Below is a small trained network, with its code and all its weights. Each question gives an input and a class and asks what happens when units are switched off, that is, made to give their printed mean instead of their output.

import numpy as np


def w(rows, s, z=0):
    codes = np.array(rows[::2]) - 128.0
    scale = np.full(codes.shape[1], s)
    scale[-1] = z or s
    return codes * scale


def norm(h):
    return h / np.sqrt((h * h).mean(-1, keepdims=True) + 1e-5)


def f(y):
    return y / 2 * (1 + np.tanh(0.7978845608 * (y + 0.044715 * y**3)))


def log_softmax(a):
    a = a - a.max(-1, keepdims=True)
    return a - np.log(np.exp(a).sum(-1, keepdims=True))


def net(x, mask):
    res = np.array(x, float).reshape(1, 3) / 4 @ E
    u = 0
    for l in range(2):
        y = f(norm(res) @ A[l][:, :-1].T + A[l][:, -1])
        res = res + np.where(mask[u : u + 5], y, B[l][:, -1]) @ B[l][:, :-1]
        u += 5
    return log_softmax(norm(res)[-1] @ U[:, :-1].T + U[:, -1])


A, B = {}, {}
E = w([
[70,204,147,84,225,140,102,195,152,242],'x0',
[159,133,133,137,60,150,92,255,56,141],'x1',
[169,173,49,209,141,168,53,142,160,54],'x2',
],0.0088)
A[0] = w([
[181,34,119,148,71,162,204,156,10,154,2],'0.n0',
[161,182,96,111,145,177,158,172,41,45,147],'0.n1',
[199,118,236,68,44,117,114,227,90,190,8],'0.n2',
[79,118,127,215,102,155,113,2,130,78,91],'0.n3',
[110,96,108,173,223,77,94,110,223,116,73],'0.n4',
],0.0063,0.0049)
B[0] = w([
[166,48,209,119,102,30,46,128,196,100,209],'0.n0',
[7,181,89,91,135,141,70,161,104,111,217],'0.n1',
[158,180,231,230,132,100,156,141,116,168,237],'0.n2',
[183,93,103,195,170,78,183,61,124,91,255],'0.n3',
[116,223,189,88,125,254,50,35,228,169,196],'0.n4',
],0.0084,0.004)
A[1] = w([
[173,86,131,80,139,67,195,92,235,191,33],'1.n0',
[138,164,150,105,97,206,140,170,86,139,253],'1.n1',
[191,83,159,148,1,188,89,50,154,179,148],'1.n2',
[60,119,42,181,47,147,119,251,118,95,150],'1.n3',
[74,132,128,152,157,131,115,74,171,71,123],'1.n4',
],0.0084,0.0032)
B[1] = w([
[133,143,2,55,120,146,139,100,51,149,206],'1.n0',
[134,130,125,95,159,201,133,123,156,119,202],'1.n1',
[46,94,167,60,129,77,133,175,137,98,208],'1.n2',
[112,101,76,85,126,76,190,61,87,147,255],'1.n3',
[172,118,138,205,78,125,120,193,127,144,208],'1.n4',
],0.014,0.006)
U = w([
[156,36,37,64,41,115,204,49,21,73,204],'0',
[67,217,36,2,239,163,129,114,80,144,233],'1',
[212,80,61,233,99,137,115,60,194,44,118],'2',
[173,221,150,203,188,228,25,131,231,159,2],'3',
[68,82,225,76,104,24,64,227,140,81,177],'4',
[133,172,254,113,174,196,184,224,60,233,23],'5',
],0.0097,0.0051)

Each question gives the input, the list of numbers given to net, and the class t.
The units are the neurons (one row each of A and B). Each row of codes is followed by its name. A weight is (code - 128) times the scale printed after its matrix; where a second scale follows, it is the last column's (A, B and U).
mask holds one flag per neuron, layer by layer. A switched-off neuron (its flag False) gives its mean, the last column of its row in B, instead of its output. The means were averaged over made-up inputs and are rounded, as every weight is.
A unit's drop is (log p(t) with every unit on - log p(t) with that unit switched off) / (log p(t) with every unit on - log p(t) with every unit switched off).
The circuit of an input: a set's keep is (log p(t) with only the set's units on - log p(t) with every unit switched off) / (log p(t) with every unit on - log p(t) with every unit switched off). Starting from all 10 units, units are removed one at a time, each time the one whose removal leaves the highest keep (on an exact tie, the one counted first), for as long as the keep stays at least 0.8.
units of the circuit, in order: the units of the circuit, biggest drop first
k most important neurons: the k neurons with the biggest drops, biggest first
k most important neurons of layer l: the k neurons of layer l with the biggest drops, biggest first
drop of u: that unit's drop, to one decimal
input [-8,2,-2], class 4: 2 most important neurons -> (1.n2, 0.n0)
input [-8,2,-5], class 4: units of the circuit, in order -> (1.n2)
input [-7,1,-7], class 4: 2 most important neurons -> (1.n2, 1.n3)
input [-1,1,7], class 0: 2 most important neurons -> (1.n3, 0.n1)
input [0,-8,2], class 2: 2 most important neurons of layer 1 -> (1.n4, 1.n3)
input [1,1,-6], class 5: 2 most important neurons -> (0.n2, 1.n3)
input [2,1,0], class 5: 2 most important neurons -> (1.n0, 0.n2)
input [-7,-1,3], class 2: 4 most important neurons -> (0.n3, 1.n0, 1.n3, 1.n4)
input [8,-6,1], class 3: units of the circuit, in order -> (0.n4, 1.n3)
input [5,0,1], class 3: 2 most important neurons -> (1.n3, 1.n0)
input [-4,1,7], class 0: 4 most important neurons of layer 0 -> (0.n1, 0.n4, 0.n0, 0.n2)
input [-5,-3,1], class 2: 4 most important neurons -> (1.n3, 0.n3, 1.n4, 0.n0)
input [-7,-3,3], class 2: 2 most important neurons -> (1.n3, 0.n3)
input [-1,-7,1], class 2: units of the circuit, in order -> (1.n4)
input [-4,0,3], class 2: 2 most important neurons -> (0.n3, 1.n0)
input [0,2,7], class 0: 2 most important neurons -> (1.n3, 0.n4)
input [-8,0,2], class 2: 3 most important neurons -> (0.n3, 1.n0, 1.n3)
input [0,6,-7], class 4: 2 most important neurons -> (0.n0, 1.n2)
input [3,1,-2], class 5: 2 most important neurons of layer 0 -> (0.n2, 0.n4)
input [2,-6,7], class 3: units of the circuit, in order -> (0.n4)
input [-5,-1,4], class 2: 2 most important neurons -> (0.n3, 1.n0)
input [4,4,0], class 5: 2 most important neurons -> (0.n2, 1.n0)
input [6,-8,3], class 3: drop of 0.n4 -> 0.3
input [-8,2,-4], class 4: drop of 1.n2 -> 0.2
input [6,-8,4], class 3: drop of 1.n4 -> 0.1
input [-8,6,-6], class 4: drop of 1.n4 -> 0.0
